j_393: [154 107 121 127 109 164  66 103 100 156 143 135 143  97  49 142]
j_992: [153 119 140  80 116 104 139 153 178 101 144 127 153 103  54 145]
j_343: [127 101 116 143 107 172  89 113 100 151 125 137 138 101  67 141]
j_142: [138 111 128 149 109 177  77 108 102 154 128 128 134  97  48 137]
j_504: [142 110 116 104 104 178  80 101 103 153 129 128 140  92  64  93]
all j_504: [92] => 13
gone j_992: [145 140 119 103 178 127 101 153  54 139 104 153 153 144 116] => [80]
next: [116 104 104 178  80 101 103 153] => [129]
gone j_992: [144 153 116  54 153 153  80 119 101 104 139 145 127 178 103] => [140]

j_706: [ 97 165 174 107 190  99  64 140 196  93  67 103  80]
j_68: [ 52 110 163  68 101  75 126 110  83 124  84 154 157]
j_751: [179  94  82 164 188 112 189 140 196  68  67 169 112]
j_284: [145  72 200  90 101  76  67 114 108 169  68 169 112]
all j_68: [110] => 1 7
tail: [140 196  93  67] => [103  80]
tail: [ 83 124  84] => [154 157]
gone j_68: [163 124 126 110  52 154  68 110 101  83  75 157] => [84]
gone j_751: [ 94 179 196  68 164 189 140 169 112 112  82 188] => [67]
tail: [101  75] => [126 110  83 124  84 154 157]

j_472: [ 85 141 165  68]
j_145: [164 151  86 188]
j_320: [62 85 94 64]
j_427: [164 151 122 188]
j_496: [100 116  71 192]
j_848: [130 192  43 183]
j_501: [ 85 141 165 181]
j_203: [ 93 192 108 152]
j_939: [ 40 169 154 204]
j_347: [130 169  43 183]
j_610: [123 123 182 123]
j_402: [129 173  86 162]
asked: [164 151 122 188] => j_427
all j_610: [123] => 0 1 3

j_579: [ 91  99 109 132 107 105]
j_914: [139 114 108 135 121 132]
j_918: [137 127 137 114 135  95]
j_379: [ 90  68 103  90  90  90]
j_108: [149 121 121 149 149 103]
j_242: [182 150 135 131  86 151]
j_541: [185  90 127 132  86  82]
all j_108: [149] => 0 3 4
gone j_242: [151 182 131 135  86] => [150]
all j_379: [90] => 0 3 4 5

j_786: [ 94 182 135 141 117 114  89]
j_291: [110 190 117 149 134 116  84]
j_323: [109 198 117 109 109 117  66]
j_849: [109 118 120 149 108 119 110]
gone j_849: [110 120 149 109 108 118] => [119]
tail: [117 109 109 117] => [66]
gone j_849: [110 108 119 149 118 120] => [109]
all j_323: [117] => 2 5

j_546: [141  60 171  91 125]
j_833: [132  80  79  81  64]
j_12: [ 99 124  79  59 134]
j_48: [147 124  79  59 134]
j_207: [ 96 129  84  96 137]
j_595: [175 115 138 186  86]
j_556: [126 158 115  70  68]
j_176: [115 158 126 195  98]
j_322: [152  58 165  98 109]
j_107: [125 103 100 185 187]
all j_207: [137] => 4
gone j_833: [ 64  79  80 132] => [81]
asked: [ 99 124  79  59 134] => j_12
next: [126 158 115] => [70]
next: [80 79] => [81]
all j_48: [147] => 0

j_523: [184 112 152 120]
j_345: [175 156 156 156]
j_159: [192 103 172 106]
j_47: [123 104 161 103]
j_259: [157  92 150 135]
j_843: [123 104 122 170]
j_253: [175  98 169 119]
j_430: [137  91 100 157]
j_452: [151 137  88 116]
j_923: [149  81 156 175]
j_926: [159  87 139 104]
next: [137  88] => [116]
next: [112 152] => [120]
all j_345: [156] => 1 2 3
gone j_843: [122 170 104] => [123]
gone j_843: [170 122 104] => [123]

j_847: [ 70 119 129 123 130  98  98 132 115  70 124 105 122 118  98]
j_422: [ 71 120 129 123 131  97 131 132 115  70 123 105 122 125 122]
j_296: [183 181 162 149 107 154 140 105 120 174 150 174 118 130 181]
j_277: [151 181 113 114 144 182 140 136 115  88  96 158 175 170  83]
j_455: [ 84  82  71 132 145 100 112 117 107  90 114 100 154 143 106]
j_273: [128 120  68 148 163 123  98 109  97  82 153 130 113 171 144]
j_373: [ 70 132 129 123 130  98 132 132 115  70 124 132 122 132 123]
j_376: [ 71 119 128 123 131  99 131 132 115  70 125 105 122 126 123]
next: [163 123  98 109  97  82 153 130] => [113]
all j_373: [132] => 1 6 7 11 13
all j_847: [98] => 5 6 14

j_131: [161 159 162 161]
j_937: [161 159  58 202]
j_34: [55 55 56 55]
j_175: [ 55 158  56  55]
gone j_131: [161 161 159] => [162]
asked: [161 159 162 161] => j_131
asked: [ 55 158  56  55] => j_175
tail: [159 162] => [161]
gone j_937: [202 161 159] => [58]
gone j_937: [159 202 161] => [58]

j_733: [117 117 117 132]
j_258: [150 142 117 191]
j_420: [150 142 116 132]
asked: [150 142 116 132] => j_420
all j_733: [117] => 0 1 2
tail: [117 117 117] => [132]
tail: [150 142 116] => [132]
next: [142 116] => [132]

j_917: [118  61 140 131 165 159]
j_767: [117 161 117 161 103 161]
j_732: [ 89 161  74 196  71 128]
j_959: [143 132 138 180  72 128]
j_574: [ 86 124 124 166 121  68]
j_330: [158 118 149 208 191 101]
j_386: [ 98 104 119  98 104 104]
all j_767: [117] => 0 2
all j_386: [104] => 1 4 5
tail: [ 86 124 124 166 121] => [68]
next: [138 180] => [72]
tail: [208 191] => [101]

j_449: [129 150 143  81]
j_684: [174 150 143  81]
j_348: [145 129 137 145]
j_949: [144 128 144 128]
all j_348: [129] => 1
gone j_348: [129 145 145] => [137]
next: [145 129] => [137]
gone j_449: [150 129 143] => [81]
all j_949: [128] => 1 3

j_966: [190 112 112 127 190 149 103 122  81 112 112 112 190 112]
j_139: [111 129 169 128 158 132 162 114 109 124 140 162 113 122]
j_98: [106 103 113 125  88 103 130 149 149 139 108 113 127 133]
j_690: [139  85 167 137 116 191 163 155 111 161 121 110 161 104]
j_262: [123 151 121 130 146 130  89 135 138  78 120 106 144 169]
j_549: [ 98  95 148  90 155 126  95 108 142 149 140 162 125 124]
j_925: [111 129 169 128 158 132 162 114 109 124 116 135 113 122]
j_465: [106 103 113 125  88 103 130 149 154 139 108 113 127 133]
all j_966: [190] => 0 4 12
all j_966: [112] => 1 2 9 10 11 13
asked: [ 98  95 148  90 155 126  95 108 142 149 140 162 125 124] => j_549

j_936: [155 188 147 187]
j_996: [159 151 184  57]
j_809: [209 126 144 125]
j_478: [155 200 147 171]
j_999: [206 188 148 187]
asked: [159 151 184  57] => j_996
tail: [188 147] => [187]

j_389: [148  70  71  78 201 194  67 129  78]
j_163: [107 127 159 189 187 150 206  89  87]
j_891: [160 199  46  65 190 129 198 154 104]
gone j_891: [104 160 154 129 190  46  65 199] => [198]
next: [189 187 150 206] => [89]

j_146: [154 122  86 163 123 150 145  60]
j_115: [156  88  96 156 156 113 128  93]
j_381: [ 78 144 117 186  76 194 147  52]
j_717: [113 126  73 175 120 172 199  62]
j_973: [164 132  92 188 132 154 170 112]
j_218: [ 86 108 131 163 136 129 142 108]
j_271: [138 127 130 164 136 113 191  94]
j_35: [ 90 145 133 194  94 170 178  93]
tail: [130 164] => [136 113 191  94]
tail: [164 136] => [113 191  94]
all j_115: [156] => 0 3 4

j_471: [141 141 141 141 168 118]
j_904: [130 133 128 108 167 119]
j_704: [101 133 128 102  84 120]
tail: [130 133] => [128 108 167 119]
tail: [141 168] => [118]
all j_471: [141] => 0 1 2 3

j_58: [159 145 124 107 116 124 137 138 119 134 105]
j_10: [131 118 138 160 114 107 159 104 112 129  88]
j_25: [ 63 140 145  98 129 163  65 135 167 127 158]
j_919: [159 145 117 146 118 133  78  91 143  95 109]
j_382: [125 122 128 173 119 133  78  91 143 134 105]
tail: [107 159] => [104 112 129  88]
tail: [114 107 159] => [104 112 129  88]
tail: [118 133  78  91 143] => [ 95 109]
next: [138 160 114 107] => [159]
gone j_919: [146  91 159  78 117 143 118 133  95 109] => [145]
asked: [159 145 124 107 116 124 137 138 119 134 105] => j_58
gone j_58: [159 119 134 138 145 124 124 137 105 116] => [107]

j_317: [107  56 110  57 146 108 122 168]
j_356: [113 162 140 112 143 122 165 104]
j_652: [103  88 116 117 143 121 165 115]
j_105: [146 121 106 147  96 118 115  95]
tail: [110  57 146 108] => [122 168]
gone j_652: [ 88 143 115 103 121 117 165] => [116]
gone j_105: [106 146  96 121  95 118 115] => [147]
gone j_356: [162 140 122 104 113 143 112] => [165]
gone j_652: [117 115 165 143 121 103  88] => [116]
gone j_317: [110 168  56 107 146 122 108] => [57]
gone j_317: [146 110  56 168  57 107 122] => [108]

j_542: [ 78  78 140  78]
j_305: [211  78 140 127]
j_557: [140  80 141  78]
j_861: [ 72 159 146 135]
all j_542: [78] => 0 1 3
tail: [ 72 159] => [146 135]
tail: [140  80] => [141  78]
gone j_305: [127 140  78] => [211]

j_721: [125 135 140  96 171 175 144 159 108  62 127]
j_307: [131  83 151 144 173  50 174 140  87 138 149]
j_228: [136 135 152 126 156  68  95  91  94 185 105]
j_960: [ 85 136 135 152 126 156  68  93  91  94 118]
j_747: [144 147 180 142 127 130 179 175 147  76 117]
j_977: [159 123 178 127 147 101 153  71  78  57 167]
j_254: [ 92 111 135 152  68 183  56 172 113 127 156]
j_484: [124 133 101 113 152  70 163  85 113 155 123]
j_479: [122 145 105  99  77 182 132 114 151 175 163]
j_889: [159  84 115 150 101  50 181 122 114 117 142]
next: [136 135 152 126 156  68  93  91  94] => [118]
tail: [144 173  50] => [174 140  87 138 149]
all j_484: [113] => 3 8

j_39: [ 67 163 136 165 128 129 128 128 130 165  67 128 165 124 123]
j_716: [173 122 116  75 159 122 124 175 120 128 164  81 210 128 123]
j_870: [117  82 130 196 101 113 130 128 128 137 116 131 124 144 118]
j_864: [ 96 200 128 125 123 128 164 128 127 141 111 128 136 109 166]
j_797: [124  84 128 186 107 112 129 106 128 128 123 128 135 142 120]
all j_39: [165] => 3 9 12
tail: [128 135] => [142 120]
all j_864: [128] => 2 5 7 11
gone j_39: [165 163 128 130 123 128 165 136  67 129 128  67 165 128] => [124]

j_744: [148 130 108 173 178 151  98  76  55 153 176 109  78  82 145 154  83 120
 161 108 148]
j_181: [147 118 168 168 180 130 107  66  75 147 161  93  74  83 147 131  99 108
 164 139 149]
j_59: [163 116 107 144 171 132  97 100 131 116 158 108  65  74 158 134  93 121
 150 144 144]
j_798: [164 117 107 155 171 132 110  93  82 136 166 104  78  81 151 137  99 107
 164 140 141]
gone j_59: [ 93 134 171 116 108 121 158  65 131 144 100 163 150 116  74  97 107 144
 158 144] => [132]
next: [180 130 107  66  75 147 161] => [93]
all j_181: [168] => 2 3
tail: [ 99 108 164] => [139 149]
gone j_181: [147 118 180 147 130  75 139 164  83 147 168 149 131 161 108  99  74 168
  66 107] => [93]

j_480: [136 147 157 136 108 127  91 147]
j_727: [112  74 131 124 153 169 152 124]
j_313: [138 181 165 165 148 144 143 148]
j_309: [102 152 171 130 161  84 140 129]
j_411: [114 192 176 145 148  95 123 172]
j_453: [136 147 165 165 148 145 143 122]
j_392: [120  99  89 122 128 123 153 129]
j_944: [120  99  88 122 112 112 124 146]
j_807: [ 84  91 126 119 166 122 170 137]
j_252: [123 102 151 126 143 164 144 126]
all j_313: [165] => 2 3
gone j_453: [165 122 136 147 143 145 165] => [148]
tail: [120  99  89 122] => [128 123 153 129]
gone j_453: [136 143 165 148 145 165 147] => [122]
tail: [165 165 148 144 143] => [148]
next: [143 164 144] => [126]

j_405: [110  81 128 175 100 161 117 110 122 122 145 110 140  85 110 136]
j_772: [154  94  71 141 123 122 164 135 120 123 114 190 167 144 166 147]
j_627: [153  87 123 123 106 160 123 144 123 113 174 100 131  96 158 144]
j_46: [151 134  71 134 126 122 143 131 113 120 129 133 143 133 160 133]
j_227: [163  89  63 136 122 126 150 114 141 119 113 188 146 133 163 170]
j_74: [146 127 141 147 116 137 100 150 118 135 152 138 173 140 131 185]
j_676: [145  90  71 137 120 159 132 132 123 121 119 192 166 132 159 132]
j_962: [145  95 122 178 108 159 131 138 114 128 167 103 132 105 166 149]
j_993: [143 120 156 131 136 141 133 138 139 125 149 149 172 143 118 153]
j_518: [155  91  63 141 122 124 147 124 147 120 125 186 146 133 173 160]
j_750: [154  95  71 138 120 133 143 118 144 131 120 187 152 116 164 158]
tail: [154  94  71] => [141 123 122 164 135 120 123 114 190 167 144 166 147]
all j_405: [110] => 0 7 11 14
all j_627: [144] => 7 15
all j_46: [134] => 1 3
tail: [163  89  63 136 122] => [126 150 114 141 119 113 188 146 133 163 170]
all j_676: [132] => 6 7 13 15

j_940: [109 166 126 133 151 139 101 148 161  71  43 100 155  97  99 112  57 205
 157  97  73 131 137]
j_213: [109 166 126 133 151 139 101 148 161 138  43 100 155  97  99 110  57 209
 159 148 109 130 138]
j_88: [109 164 127 132 148 139 101 147 160  73  44 101 155  98  98 111  58 207
 157 149  72 129 137]
j_150: [111 167 124 133 150 140 100 147 162  71  44  99 155  97  99 109  55 211
 160 149  69 158 138]
all j_940: [166] => 1
all j_940: [139] => 5
all j_213: [159] => 18

j_363: [ 59 204 116 151 139 131]
j_573: [ 59 204 117 151 139 125]
j_244: [ 59 204 116 151 149 124]
next: [117 151 139] => [125]
tail: [204 117 151 139] => [125]
asked: [ 59 204 117 151 139 125] => j_573
tail: [ 59 204 116 151 139] => [131]
tail: [ 59 204 117 151] => [139 125]

j_112: [ 61 161  61  76 121]
j_885: [198 162 124  76  75]
j_494: [150  67 101  86  50]
all j_885: [75] => 4
all j_112: [161] => 1
tail: [ 61 161  61  76] => [121]
gone j_885: [198 162  75 124] => [76]

j_435: [208 133 156 117 161 133]
j_334: [158 125 137  47 135 132]
j_80: [207 133 154 106 140 152]
j_153: [107 115 136 110 107 137]
j_236: [ 74 106 116 136 101 131]
j_998: [199 106 115 135 101 131]
j_187: [ 46 137 137 152 114 109]
tail: [ 46 137] => [137 152 114 109]
tail: [106 116 136 101] => [131]
next: [106 116 136] => [101]
all j_153: [107] => 0 4
all j_187: [46] => 0
tail: [106 115] => [135 101 131]
tail: [208 133] => [156 117 161 133]

j_971: [136 130  84 101 144 149 108]
j_808: [130 144 101 144 143 134 114]
j_780: [152 160 139 127 125 152 107]
j_688: [131 157 119 157 153  91 112]
j_876: [124 166 116 147 141 114  98]
j_776: [143 155 119 167 176 111 123]
j_743: [ 89 143 116  88 166 143 107]
j_470: [107 107  90 107 182 131 107]
j_609: [165 170 153 131 147 158 141]
j_600: [165 170 153 131 147 158 137]
j_648: [143 127 127 134 205 158 117]
gone j_743: [143 116 143 107  89 166] => [88]
next: [130  84 101 144 149] => [108]
all j_648: [143] => 0
all j_470: [107] => 0 1 3 6
gone j_808: [144 114 143 130 144 101] => [134]

j_931: [ 66  71 184 212 182  44  65 188 212]
j_685: [191  44  74 212 181 185  72  68  44]
j_490: [188 212 189 182 213 185  72  68 211]
j_770: [ 65 212 182  44  75  71 184 188 212]
j_383: [191  44  74 182 212 185  72  68  44]
all j_490: [68] => 7
next: [ 65 212 182  44  75  71 184] => [188]
tail: [182 212 185  72  68] => [44]
next: [182  44  65 188] => [212]
asked: [ 66  71 184 212 182  44  65 188 212] => j_931
gone j_931: [ 71 182  44  66 212 184 188 212] => [65]

j_117: [143 142 114 163 130 123 134 109 112]
j_908: [109  99 161 127 132  86  86 136  93]
j_233: [162 132  99 112  94 163 120 113 101]
j_965: [126 110 147 151  94 162 120 113 162]
j_987: [135 154 100 120 130 120 100 103 141]
j_52: [104 161 158 155 100 108 103 198 147]
j_839: [123 131 182 163  95 117  79 113 121]
j_910: [148 135 165 152 121 148 210  86 126]
j_191: [104  72  87  96 137 130 112 143 101]
j_432: [ 56 118 101 113 136 176 126 111 145]
j_641: [134 143 134 168 148 163 172 166 159]
tail: [163  95 117  79] => [113 121]
tail: [ 94 162 120 113] => [162]
all j_908: [109] => 0

j_763: [ 75 148  74  75 189 112 132 150 106]
j_268: [ 61 156  61 200 201 127 143 132  98]
j_637: [ 58 162  57  80 203 128 147 126 100]
j_340: [ 71 159  69  78 192 144 151 121  96]
j_887: [ 70 158  69  86 145 138 146 122  99]
j_304: [ 68 144  65 101 195 116 133 138 119]
j_349: [ 69  75 192 144 183 120 128 143 123]
j_708: [ 70 153  67  81 191 139 148 117 106]
j_581: [ 70 150  69  90 189 130 139 128 112]
j_137: [ 68 148  68 102 189 133 137 124 112]
j_428: [ 55 139  55 111 202 110 114 150 138]
j_106: [ 73 143  72 100 184 123 130 138 122]
all j_763: [75] => 0 3
next: [ 69  78 192 144] => [151]
gone j_268: [ 61 156  98 127 143  61 132 200] => [201]
gone j_887: [122  69  86 158  99 138 145  70] => [146]

j_723: [122  92  85 137]
j_710: [ 94 105 171 120]
j_491: [165 168 150  79]
j_247: [101 101  51 101]
j_639: [165 167  50 113]
tail: [165 168 150] => [79]
all j_247: [51] => 2
all j_247: [101] => 0 1 3

